Below are the code and all the weights of a small trained network. Each question names an input and a target symbol and asks about switching units off, where a switched-off unit gives its printed mean instead of its output.

import numpy as np


def w(rows, s, z=0):
    codes = np.array(rows[::2]) - 128.0
    scale = np.full(codes.shape[1], s)
    scale[-1] = z or s
    return codes * scale


def f(y):
    return np.maximum(y, 0)


def softmax(a):
    e = np.exp(a - a.max(-1, keepdims=True))
    return e / e.sum(-1, keepdims=True)


def log_softmax(a):
    a = a - a.max(-1, keepdims=True)
    return a - np.log(np.exp(a).sum(-1, keepdims=True))


def net(x, mask):
    ids = ['ΘΠΣαβδηλμτφψω'.index(c) for c in x.split()]
    T = len(ids)
    res = E[ids] + P[:T]
    u = 0
    for l in range(2):
        q, k, v = (res @ M[l].T for M in (Q, K, V))
        z = softmax(np.where(np.tri(T) > 0, q @ k.T / 2**0.5, -1e9)) @ v
        res = res + np.where(mask[u], z, O[l][:, -1]) @ O[l][:, :-1]
        u += 1
        y = f(res @ A[l][:, :-1].T + A[l][:, -1])
        res = res + np.where(mask[u : u + 12], y, B[l][:, -1]) @ B[l][:, :-1]
        u += 12
    return log_softmax(res[-1] @ U[:, :-1].T + U[:, -1])


Q, K, V, O, A, B = {}, {}, {}, {}, {}, {}
E = w([
[140,55,182,110,159,158,136],'Θ',
[102,95,144,158,139,186,170],'Π',
[84,86,156,102,160,77,133],'Σ',
[84,121,144,169,195,136,149],'α',
[107,125,106,153,113,132,176],'β',
[174,130,101,171,124,170,167],'δ',
[123,161,110,165,198,70,132],'η',
[158,119,147,166,197,149,123],'λ',
[113,187,71,169,127,60,151],'μ',
[170,132,115,119,101,77,125],'τ',
[168,73,166,120,79,171,119],'φ',
[68,149,116,114,62,43,113],'ψ',
[116,103,146,104,2,136,131],'ω',
],0.009)
P = w([
[141,125,155,95,154,119,247],'0',
[123,96,78,105,133,140,181],'1',
[119,200,110,37,173,168,136],'2',
[128,49,108,119,159,95,178],'3',
[130,141,135,145,104,121,157],'4',
[101,141,63,84,148,177,62],'5',
[153,86,144,155,136,82,167],'6',
[128,150,156,170,97,115,117],'7',
[111,74,40,170,93,151,48],'8',
[148,120,200,175,126,75,171],'9',
[137,173,180,186,80,107,104],'10',
[111,65,121,212,90,108,100],'11',
[163,124,213,194,116,66,152],'12',
[131,157,159,156,79,145,102],'13',
],0.013)
Q[0] = w([
[141,145,240,180,100,79,240],'L0H0',
[145,247,173,47,142,165,115],'L0H0',
],0.014)
K[0] = w([
[144,119,178,226,81,89,102],'L0H0',
[128,127,183,108,148,103,248],'L0H0',
],0.017)
V[0] = w([
[5,130,133,135,130,172,157],'L0H0',
[172,170,59,151,58,142,171],'L0H0',
],0.014)
O[0] = w([
[1,160,159,150,117,165,165,119],'L0H0',
[182,206,47,149,74,146,156,249],'L0H0',
],0.012,0.0019)
A[0] = w([
[128,147,113,101,143,117,176,202],'L0N0',
[144,130,129,126,149,255,123,190],'L0N1',
[176,80,140,112,193,83,181,74],'L0N2',
[79,128,107,93,113,105,71,159],'L0N3',
[153,124,161,145,152,135,193,186],'L0N4',
[173,79,99,122,177,129,176,190],'L0N5',
[128,191,74,176,85,181,52,199],'L0N6',
[122,146,159,158,122,147,129,93],'L0N7',
[129,77,50,93,187,132,76,254],'L0N8',
[124,104,136,57,56,165,132,199],'L0N9',
[132,113,165,106,188,126,141,64],'L0N10',
[139,116,191,184,134,76,207,246],'L0N11',
],0.0075,0.0029)
B[0] = w([
[164,143,121,98,170,77,184,178],'L0N0',
[201,117,143,115,145,253,102,174],'L0N1',
[97,41,168,189,67,83,237,173],'L0N2',
[111,95,99,129,145,35,93,151],'L0N3',
[153,71,191,156,180,109,205,194],'L0N4',
[167,19,82,139,115,99,179,193],'L0N5',
[91,221,68,146,64,175,102,213],'L0N6',
[150,121,143,124,95,163,110,141],'L0N7',
[232,77,47,98,193,102,66,179],'L0N8',
[131,68,139,60,39,138,119,160],'L0N9',
[83,123,168,125,170,142,189,142],'L0N10',
[181,70,184,178,125,66,202,255],'L0N11',
],0.0054,0.0061)
Q[1] = w([
[71,98,51,105,143,160,80],'L1H0',
[126,52,104,247,89,98,167],'L1H0',
],0.013)
K[1] = w([
[90,140,57,10,193,179,121],'L1H0',
[106,122,124,174,95,133,8],'L1H0',
],0.011)
V[1] = w([
[90,145,112,92,75,12,110],'L1H0',
[137,88,151,67,59,169,127],'L1H0',
],0.012)
O[1] = w([
[58,119,60,16,99,80,88,3],'L1H0',
[193,146,219,45,3,132,97,163],'L1H0',
],0.012,0.0012)
A[1] = w([
[94,84,174,108,150,69,168,105],'L1N0',
[14,127,58,77,146,94,146,172],'L1N1',
[85,78,90,143,182,91,168,160],'L1N2',
[152,146,123,37,60,94,122,124],'L1N3',
[51,254,97,136,64,170,76,177],'L1N4',
[35,108,194,181,162,120,181,19],'L1N5',
[168,83,127,127,138,89,121,79],'L1N6',
[172,87,89,63,119,79,138,135],'L1N7',
[92,105,162,52,122,97,117,127],'L1N8',
[34,173,191,157,131,163,151,112],'L1N9',
[112,127,142,135,130,250,133,253],'L1N10',
[129,183,54,70,112,110,81,145],'L1N11',
],0.008,0.0045)
B[1] = w([
[137,175,94,77,103,166,116,228],'L1N0',
[152,156,204,109,199,126,82,205],'L1N1',
[112,165,75,91,131,109,109,251],'L1N2',
[142,121,116,165,149,170,68,244],'L1N3',
[101,123,139,94,139,155,255,203],'L1N4',
[135,116,90,120,121,203,63,234],'L1N5',
[104,97,122,94,113,129,148,201],'L1N6',
[81,112,154,166,95,110,135,254],'L1N7',
[158,193,150,147,109,120,87,168],'L1N8',
[61,111,152,158,68,145,107,184],'L1N9',
[96,158,129,128,106,33,126,242],'L1N10',
[142,68,134,126,162,204,152,214],'L1N11',
],0.01,0.0074)
U = w([
[143,44,254,128,157,87,146,165],'Θ',
[80,136,208,177,107,130,153,72],'Π',
[112,169,152,66,122,81,62,225],'Σ',
[53,132,101,172,117,155,98,134],'α',
[44,105,97,79,75,52,220,174],'β',
[174,236,78,156,93,147,138,83],'δ',
[136,161,66,133,184,86,113,132],'η',
[177,88,168,216,223,109,141,174],'λ',
[115,143,81,101,172,147,178,62],'μ',
[204,61,72,134,164,197,103,172],'τ',
[197,181,139,118,55,138,53,66],'φ',
[101,90,205,91,167,161,148,118],'ψ',
[115,166,110,69,69,181,136,2],'ω',
],0.0061,0.003)

Each question gives the input, a string of symbols that net reads in full, and the target symbol t.
The units are the heads (2 rows each of Q, K, V and O) and the neurons (one row each of A and B). Each row of codes is followed by its name. A weight is (code - 128) times the scale printed after its matrix; where a second scale follows, it is the last column's (O, A, B and U).
mask holds one flag per unit, layer by layer, with each layer's heads first. A switched-off unit (its flag False) gives its mean, the last column of its rows in O or B, instead of its output. The means were averaged over made-up inputs and are rounded, as every weight is.
A unit's drop is (log p(t) with every unit on - log p(t) with that unit switched off) / (log p(t) with every unit on - log p(t) with every unit switched off).
The circuit of an input: a set's keep is (log p(t) with only the set's units on - log p(t) with every unit switched off) / (log p(t) with every unit on - log p(t) with every unit switched off). Starting from the 12 units with the biggest drops (on a tie, the unit counted first), units are removed one at a time, each time the one whose removal leaves the highest keep (on an exact tie, the one counted first), for as long as the keep stays at least 0.8.
circuit, biggest first: the units of the circuit, biggest drop first
unit that matters most: the unit with the biggest drop
k most important neurons: the k neurons with the biggest drops, biggest first
top k neurons in layer l: the k neurons of layer l with the biggest drops, biggest first
input α β α λ φ Σ Σ λ τ, target Σ: circuit, biggest first => (L0H0, L0N3, L1N1, L1H0)
input α α μ, target α: circuit, biggest first => (L0H0, L1H0, L1N9, L1N5)
input Θ δ β, target Θ: circuit, biggest first => (L1H0, L0H0, L1N2)
input μ τ τ η Σ δ τ λ τ μ, target β: top neuron in layer 1 => (L1N3)
input δ δ δ α λ ψ, target δ: circuit, biggest first => (L1H0, L0N1, L0H0, L0N6)
input τ η φ τ α μ ψ τ τ α Π α, target τ: circuit, biggest first => (L0H0, L1N10)
input Π δ α λ τ α Π δ β, target α: circuit, biggest first => (L0H0, L1N5, L1N9)
input ω τ λ μ β, target β: top 3 neurons in layer 1 => (L1N4, L1N3, L1N5)
input α α α α τ ψ τ ψ λ ψ φ β, target λ: circuit, biggest first => (L1H0, L1N0)
input ψ φ δ β δ τ τ λ μ Π η, target η: circuit, biggest first => (L1H0, L0N1, L1N2)
input τ ψ α φ α λ, target α: circuit, biggest first => (L0H0, L1N9, L1N5)
input δ Θ φ Θ α τ Π λ ω, target τ: top 2 neurons in layer 0 => (L0N8, L0N3)
input α μ τ Θ Θ Θ τ λ, target λ: circuit, biggest first => (L1H0, L1N0)
input α Π φ ψ τ Σ β τ α, target Σ: unit that matters most => L0H0
input μ δ β φ α, target α: 3 most important neurons => (L1N5, L1N9, L0N8)
input τ δ λ β τ Σ, target λ: 3 most important neurons => (L0N1, L0N8, L0N11)
input τ β λ Π μ φ λ λ τ λ, target β: top 2 neurons in layer 0 => (L0N5, L0N2)
input β Σ α φ λ φ μ β μ, target φ: 2 most important neurons => (L0N1, L0N9)
input δ Π Θ η α τ τ τ α α δ Θ, target α: top 2 neurons in layer 1 => (L1N5, L1N9)
input λ ψ Π Σ ψ τ, target Π: most important neuron => (L0N1)
input λ φ Θ δ ψ, target ψ: top 2 neurons in layer 1 => (L1N1, L1N4)
input η δ ω δ ω δ η η ψ, target δ: 2 most important neurons => (L0N1, L0N6)
input τ τ ψ β δ β λ β δ, target β: 3 most important neurons => (L1N4, L1N10, L0N6)
